Below are the code and all the weights of a small trained network. Each question names an input and a class and asks about switching units off, where a switched-off unit gives its printed mean instead of its output.

import numpy as np


def w(rows, s, z=0):
    codes = np.array(rows[::2]) - 128.0
    scale = np.full(codes.shape[1], s)
    scale[-1] = z or s
    return codes * scale


def f(y):
    return np.maximum(y, 0)


def log_softmax(a):
    a = a - a.max(-1, keepdims=True)
    return a - np.log(np.exp(a).sum(-1, keepdims=True))


def net(x, mask):
    res = np.array(x, float).reshape(1, 8) / 4 @ E
    y = f(res @ A[0][:, :-1].T + A[0][:, -1])
    res = res + np.where(mask, y, B[0][:, -1]) @ B[0][:, :-1]
    return log_softmax(res[-1] @ U[:, :-1].T + U[:, -1])


A, B = {}, {}
E = w([
[204,127,120,189,94,149,130,254,53,191,110],'x0',
[129,127,128,127,128,127,129,127,127,128,130],'x1',
[191,202,144,58,137,130,78,178,223,130,85],'x2',
[76,214,166,161,116,129,165,107,140,222,113],'x3',
[95,206,103,199,194,144,27,118,74,76,104],'x4',
[247,193,128,125,175,122,186,54,71,115,169],'x5',
[134,92,109,63,166,108,47,104,87,230,161],'x6',
[169,120,183,163,11,99,71,67,121,124,77],'x7',
],0.0056)
A[0] = w([
[161,98,145,127,66,124,121,88,149,141,121,109],'n1',
[202,23,108,78,147,132,89,154,112,16,129,146],'n2',
[107,160,126,175,112,137,181,153,149,64,116,152],'n3',
[161,128,157,166,11,120,59,62,125,128,108,65],'n4',
[89,189,125,163,173,129,57,135,94,97,126,98],'n5',
[157,119,120,154,113,133,122,175,106,161,127,35],'n6',
[156,131,123,154,115,133,142,196,91,163,127,29],'n7',
[109,181,127,164,155,123,94,140,108,100,123,50],'n8',
[127,157,138,191,109,147,209,154,157,37,113,80],'n9',
[2,73,122,145,90,116,82,213,186,145,104,15],'n10',
[62,123,119,86,140,126,143,50,180,98,143,2],'n11',
[80,126,113,88,248,138,208,211,136,136,173,41],'n12',
[185,202,140,56,149,121,82,187,223,133,103,60],'n13',
[53,50,124,186,136,125,184,89,24,138,149,73],'n14',
[71,235,145,143,106,131,184,97,146,248,108,117],'n15',
[104,185,127,170,153,131,50,136,91,83,128,60],'n16',
[211,165,119,127,166,116,187,84,96,120,151,27],'n17',
[218,170,124,131,162,121,182,68,99,129,140,38],'n18',
[154,66,142,55,74,118,247,140,182,181,153,36],'n19',
[133,85,120,74,179,136,43,86,74,243,150,96],'n20',
[77,128,122,79,155,128,122,24,186,96,149,26],'n21',
[167,148,128,129,120,128,130,102,118,132,123,81],'n22',
[174,124,114,169,113,134,139,241,73,173,138,34],'n23',
[101,83,136,143,113,117,158,100,87,115,137,43],'n24',
],0.011,0.0031)
B[0] = w([
[130,147,89,140,165,136,145,130,109,148,96,184],'n1',
[91,133,145,223,149,91,127,155,117,148,225,255],'n2',
[130,114,112,70,121,54,134,131,132,132,145,209],'n3',
[123,214,76,114,189,133,165,144,103,160,79,220],'n4',
[145,55,92,158,139,159,135,123,125,134,92,215],'n5',
[120,139,171,144,121,117,120,111,126,108,95,175],'n6',
[131,137,183,148,119,104,119,106,124,114,85,190],'n7',
[126,72,112,145,135,144,124,120,135,120,114,179],'n8',
[134,106,118,39,115,31,124,122,137,138,145,224],'n9',
[102,130,182,43,150,229,127,136,87,102,179,235],'n10',
[136,147,204,153,109,113,112,117,105,121,76,199],'n11',
[127,221,61,136,184,127,159,136,91,172,72,241],'n12',
[164,173,94,138,44,171,118,96,206,131,151,241],'n13',
[171,175,94,146,62,174,105,118,218,134,156,231],'n14',
[106,118,137,224,148,83,116,162,117,124,236,227],'n15',
[141,52,100,143,145,156,142,116,129,130,100,206],'n16',
[91,126,165,77,132,206,117,142,109,116,141,200],'n17',
[98,123,164,69,136,205,116,143,110,113,146,205],'n18',
[141,4,69,158,154,157,115,110,126,109,82,242],'n19',
[127,96,112,28,112,21,150,132,143,107,146,246],'n20',
[146,136,210,162,95,99,122,133,107,117,61,217],'n21',
[103,143,132,110,133,155,133,142,129,134,127,154],'n22',
[134,144,212,161,103,101,118,103,115,112,60,236],'n23',
[150,147,121,137,101,158,117,116,173,126,120,164],'n24',
],0.022,0.008)
U = w([
[149,146,231,171,95,99,111,95,100,88,46,87],'0',
[77,126,166,48,147,235,119,156,97,85,173,87],'1',
[161,2,58,169,162,159,136,101,133,113,88,102],'2',
[192,185,84,144,42,170,107,99,237,138,161,130],'3',
[131,211,63,131,196,123,189,147,93,189,77,251],'4',
[136,97,114,35,105,17,152,133,145,113,158,105],'5',
[90,120,143,230,151,94,118,178,119,134,234,136],'6',
],0.0073,0.0032)

Each question gives the input, the list of numbers given to net, and the class t.
The units are the neurons (one row each of A and B). Each row of codes is followed by its name. A weight is (code - 128) times the scale printed after its matrix; where a second scale follows, it is the last column's (A, B and U).
mask holds one flag per neuron, in row order. A switched-off neuron (its flag False) gives its mean, the last column of its row in B, instead of its output. The means were averaged over made-up inputs and are rounded, as every weight is.
A unit's drop is (log p(t) with every unit on - log p(t) with that unit switched off) / (log p(t) with every unit on - log p(t) with every unit switched off).
The circuit of an input: a set's keep is (log p(t) with only the set's units on - log p(t) with every unit switched off) / (log p(t) with every unit on - log p(t) with every unit switched off). Starting from the 12 units with the biggest drops (on a tie, the unit counted first), units are removed one at a time, each time the one whose removal leaves the highest keep (on an exact tie, the one counted first), for as long as the keep stays at least 0.8.
circuit, biggest first: the units of the circuit, biggest drop first
unit that matters most: the unit with the biggest drop
k most important neurons: the k neurons with the biggest drops, biggest first
drop of u: that unit's drop, to one decimal
input [-8,4,4,0,1,-3,2,-7], class 0: unit that matters most => n21
input [3,6,-2,6,-8,-2,2,-6], class 2: 2 most important neurons => (n19; n2)
input [-8,2,1,3,-6,-5,-4,2], class 0: 2 most important neurons => (n11; n21)
input [-4,-4,-4,6,6,3,1,8], class 4: 2 most important neurons => (n4; n19)
input [-2,-7,4,-7,5,-6,2,-8], class 4: 2 most important neurons => (n12; n15)
input [-3,1,3,4,-4,-2,6,-8], class 4: 2 most important neurons => (n12; n9)
input [5,8,-6,-5,2,6,-1,4], class 1: 3 most important neurons => (n18; n17; n13)
input [3,-3,-4,7,-4,2,-5,7], class 4: 3 most important neurons => (n4; n2; n1)
input [7,3,-1,-2,6,4,8,5], class 5: 2 most important neurons => (n20; n21)
input [-1,2,-5,1,5,-1,-5,-2], class 2: 3 most important neurons => (n13; n20; n5)
input [-2,6,-3,4,-7,-7,1,3], class 1: 2 most important neurons => (n10; n5)
input [-3,-5,-3,-4,8,-3,7,-3], class 2: 2 most important neurons => (n5; n16)
input [4,1,2,-2,3,0,5,-1], class 5: 2 most important neurons => (n20; n21)
input [-5,-1,3,5,0,3,-2,-3], class 0: 3 most important neurons => (n2; n21; n11)
input [-1,-4,-3,-8,3,-7,-8,6], class 5: unit that matters most => n9
input [6,-6,1,6,-7,4,-7,-6], class 2: 2 most important neurons => (n19; n20)
input [-5,-8,-1,-7,2,4,8,-4], class 5: drop of n20 => 8.7
input [0,-7,-2,-6,-8,0,3,-3], class 2: drop of n19 => 5.8
input [-7,-4,-8,-6,-8,8,-5,6], class 1: drop of n4 => 0.1
input [-7,-7,-6,-1,-7,4,1,2], class 0: circuit, biggest first => (n21)
input [-3,5,7,2,-6,8,4,0], class 1: drop of n14 => 0.1
